[[104 106 112 127 105 112 151 147 151 102 103]
 [106 110 136 128 106 129 104 153 152 105 105]
 [109 108 109 124 108 112 152 154 151 107 105]
 [106 104 120 126 101 115 150 150 104 106 104]
 [105 104 108 108 103 109 105 124 104 102 105]
 [101 108 104 156 106 105 151 106 108 105 101]
 [100 104 107 111 100 106 105 125 101 109 100]]
->
[[104 106 109 106 105 101 100]
 [106 110 108 104 104 108 104]
 [112 136 109 120 108 104 107]
 [127 128 124 126 108 156 111]
 [105 106 108 101 103 106 100]
 [112 129 112 115 109 105 106]
 [151 104 152 150 105 151 105]
 [147 153 154 150 124 106 125]
 [151 152 151 104 104 108 101]
 [102 105 107 106 102 105 109]
 [103 105 105 104 105 101 100]]

[[106 106 131 105 104 140 106 105 134 104 122 106 108 105 105 108]
 [105 107 148 106 109 107 106 105 108 106 149 106 106 106 104 105]
 [107 109 154 107 107 107 105 106 108 105 123 105 103 106 107 106]
 [114 119 148 106 106 124 107 107 124 108 150 104 107 104 104 107]]
->
[[106 105 107 114]
 [106 107 109 119]
 [131 148 154 148]
 [105 106 107 106]
 [104 109 107 106]
 [140 107 107 124]
 [106 106 105 107]
 [105 105 106 107]
 [134 108 108 124]
 [104 106 105 108]
 [122 149 123 150]
 [106 106 105 104]
 [108 106 103 107]
 [105 106 106 104]
 [105 104 107 104]
 [108 105 106 107]]

[[127 128 132 126 130 129 127 133 123 133 127 132]
 [138 128 136 118 125 124 139 148 125 138 135 134]
 [121 128 134 128 120 112 154 133 122 124 127 126]]
->
[[127 138 121]
 [128 128 128]
 [132 136 134]
 [126 118 128]
 [130 125 120]
 [129 124 112]
 [127 139 154]
 [133 148 133]
 [123 125 122]
 [133 138 124]
 [127 135 127]
 [132 134 126]]

[[126 130 113 107 137 135 126 107 124 143 139 120 110]
 [113 114 120 121 147 150 140 117 109 136 127 139 125]]
->
[[126 113]
 [130 114]
 [113 120]
 [107 121]
 [137 147]
 [135 150]
 [126 140]
 [107 117]
 [124 109]
 [143 136]
 [139 127]
 [120 139]
 [110 125]]

[[117 128]
 [114 135]
 [131 146]
 [114 125]
 [103 120]]
->
[[117 114 131 114 103]
 [128 135 146 125 120]]

[[126 122 131 130 131 125 129]
 [121 118 128 126 135 122 125]
 [123 117 128 131 128 124 136]
 [121 124 130 125 130 121 133]
 [130 126 109 123 128 146 117]
 [130 139 129 120 127 131 129]
 [149 124 126 117 129 126 117]]
->
[[126 121 123 121 130 130 149]
 [122 118 117 124 126 139 124]
 [131 128 128 130 109 129 126]
 [130 126 131 125 123 120 117]
 [131 135 128 130 128 127 129]
 [125 122 124 121 146 131 126]
 [129 125 136 133 117 129 117]]
